Below is a small trained network, with its code and all its weights. Each question gives an input and a class and asks what happens when units are switched off, that is, made to give their printed mean instead of their output.

import numpy as np


def w(rows, s, z=0):
    codes = np.array(rows[::2]) - 128.0
    scale = np.full(codes.shape[1], s)
    scale[-1] = z or s
    return codes * scale


def norm(h):
    return h / np.sqrt((h * h).mean(-1, keepdims=True) + 1e-5)


def f(y):
    return y / 2 * (1 + np.tanh(0.7978845608 * (y + 0.044715 * y**3)))


def log_softmax(a):
    a = a - a.max(-1, keepdims=True)
    return a - np.log(np.exp(a).sum(-1, keepdims=True))


def net(x, mask):
    res = np.array(x, float).reshape(1, 8) / 4 @ E
    u = 0
    for l in range(4):
        y = f(norm(res) @ A[l][:, :-1].T + A[l][:, -1])
        res = res + np.where(mask[u : u + 4], y, B[l][:, -1]) @ B[l][:, :-1]
        u += 4
    return log_softmax(norm(res)[-1] @ U[:, :-1].T + U[:, -1])


A, B = {}, {}
E = w([
[208,28,155,99,123,132,194,78,79,136],'x0',
[95,174,28,181,73,63,80,74,120,147],'x1',
[40,43,124,168,97,155,109,123,48,110],'x2',
[131,113,143,97,168,124,98,54,201,139],'x3',
[78,58,88,67,111,81,106,85,129,73],'x4',
[3,54,169,142,183,128,53,53,124,161],'x5',
[71,127,144,127,35,157,131,82,161,121],'x6',
[140,170,227,194,68,75,191,138,74,112],'x7',
],0.005)
A[0] = w([
[15,34,88,100,184,131,35,43,198,145,153],'0.n1',
[109,227,93,133,89,144,118,201,181,125,63],'0.n2',
[141,64,89,142,3,98,174,85,25,74,203],'0.n3',
[146,130,127,178,130,96,207,76,188,150,251],'0.n4',
],0.0054,0.0026)
B[0] = w([
[101,83,151,5,38,185,118,132,218,98,253],'0.n1',
[161,97,79,179,56,164,130,37,187,142,174],'0.n2',
[88,160,115,2,126,199,28,198,74,120,202],'0.n3',
[95,112,96,131,106,152,74,132,101,142,175],'0.n4',
],0.0077,0.0063)
A[1] = w([
[209,40,107,95,208,149,207,141,169,78,183],'1.n1',
[69,129,254,168,159,137,145,214,110,92,28],'1.n2',
[187,57,187,153,137,139,86,121,73,228,140],'1.n3',
[101,76,168,56,110,118,90,117,233,77,252],'1.n4',
],0.0062,0.0018)
B[1] = w([
[27,66,43,40,54,170,175,113,76,244,166],'1.n1',
[21,87,255,113,199,58,167,61,151,83,148],'1.n2',
[49,156,133,42,164,27,51,101,97,208,144],'1.n3',
[134,145,151,93,33,179,139,221,28,249,254],'1.n4',
],0.0071,0.008)
A[2] = w([
[128,153,187,117,167,136,128,131,173,2,2],'2.n1',
[123,146,221,173,158,176,134,106,253,175,177],'2.n2',
[238,111,97,126,68,21,66,143,176,124,10],'2.n3',
[193,223,82,136,136,102,168,176,200,169,6],'2.n4',
],0.0049,0.0023)
B[2] = w([
[88,167,142,170,111,145,103,92,197,244,21],'2.n1',
[5,159,188,104,68,149,142,163,105,155,255],'2.n2',
[122,192,150,74,235,118,86,79,130,142,131],'2.n3',
[166,84,30,187,172,2,25,245,154,166,249],'2.n4',
],0.0071,0.00099)
A[3] = w([
[174,206,113,157,141,101,142,111,187,101,5],'3.n1',
[91,116,176,101,188,105,158,111,126,68,81],'3.n2',
[193,90,81,3,182,109,141,176,66,181,152],'3.n3',
[86,147,133,122,36,161,126,198,125,160,224],'3.n4',
],0.007,0.0026)
B[3] = w([
[209,33,66,254,64,44,142,236,220,87,133],'3.n1',
[250,214,178,149,193,79,109,50,175,93,129],'3.n2',
[64,53,120,81,23,166,144,135,12,142,203],'3.n3',
[84,96,112,94,129,254,244,212,110,190,248],'3.n4',
],0.0066,0.012)
U = w([
[125,104,198,107,245,38,141,57,104,121,55],'0',
[212,113,69,203,116,80,120,142,203,129,2],'1',
[87,82,118,60,53,203,149,164,86,167,249],'2',
],0.011,0.003)

Each question gives the input, the list of numbers given to net, and the class t.
The units are the neurons (one row each of A and B). Each row of codes is followed by its name. A weight is (code - 128) times the scale printed after its matrix; where a second scale follows, it is the last column's (A, B and U).
mask holds one flag per neuron, layer by layer. A switched-off neuron (its flag False) gives its mean, the last column of its row in B, instead of its output. The means were averaged over made-up inputs and are rounded, as every weight is.
A unit's drop is (log p(t) with every unit on - log p(t) with that unit switched off) / (log p(t) with every unit on - log p(t) with every unit switched off).
unit that matters most: the unit with the biggest drop
top k neurons: the k neurons with the biggest drops, biggest first
top k neurons in layer l: the k neurons of layer l with the biggest drops, biggest first
drop when u is switched off: that unit's drop, to one decimal
input [4,7,-8,-5,-3,-6,4,-4], class 1: unit that matters most	1.n4
input [6,-8,3,8,-7,3,-5,1], class 0: top 3 neurons in layer 0	[0.n1 0.n2 0.n3]
input [-2,7,2,2,-7,1,-5,6], class 1: top 2 neurons	[1.n4 0.n1]
input [-2,3,-8,-4,-7,3,-5,-6], class 1: top 2 neurons	[0.n1 1.n4]
input [7,-6,4,-2,-7,3,-7,2], class 0: top 3 neurons	[1.n2 1.n4 0.n1]
input [-3,1,2,-8,0,6,-2,4], class 0: top 2 neurons	[1.n2 0.n1]
input [6,1,-3,-4,-2,6,1,7], class 0: top 3 neurons	[0.n1 1.n4 1.n2]
input [-6,-5,0,0,-6,2,-2,1], class 0: top 2 neurons in layer 1	[1.n2 1.n4]
input [-1,4,-6,-8,-4,0,-2,-8], class 1: top 2 neurons	[0.n1 1.n4]
input [-8,3,0,-6,5,-8,4,2], class 1: top 3 neurons in layer 0	[0.n1 0.n2 0.n4]
input [2,-8,-4,6,-4,-1,-5,7], class 0: top 2 neurons in layer 0	[0.n1 0.n2]
input [6,8,-4,1,-8,-8,-1,3], class 1: drop when 1.n4 is switched off	0.4
input [-4,0,0,0,-8,-4,-2,-6], class 1: drop when 1.n4 is switched off	0.3
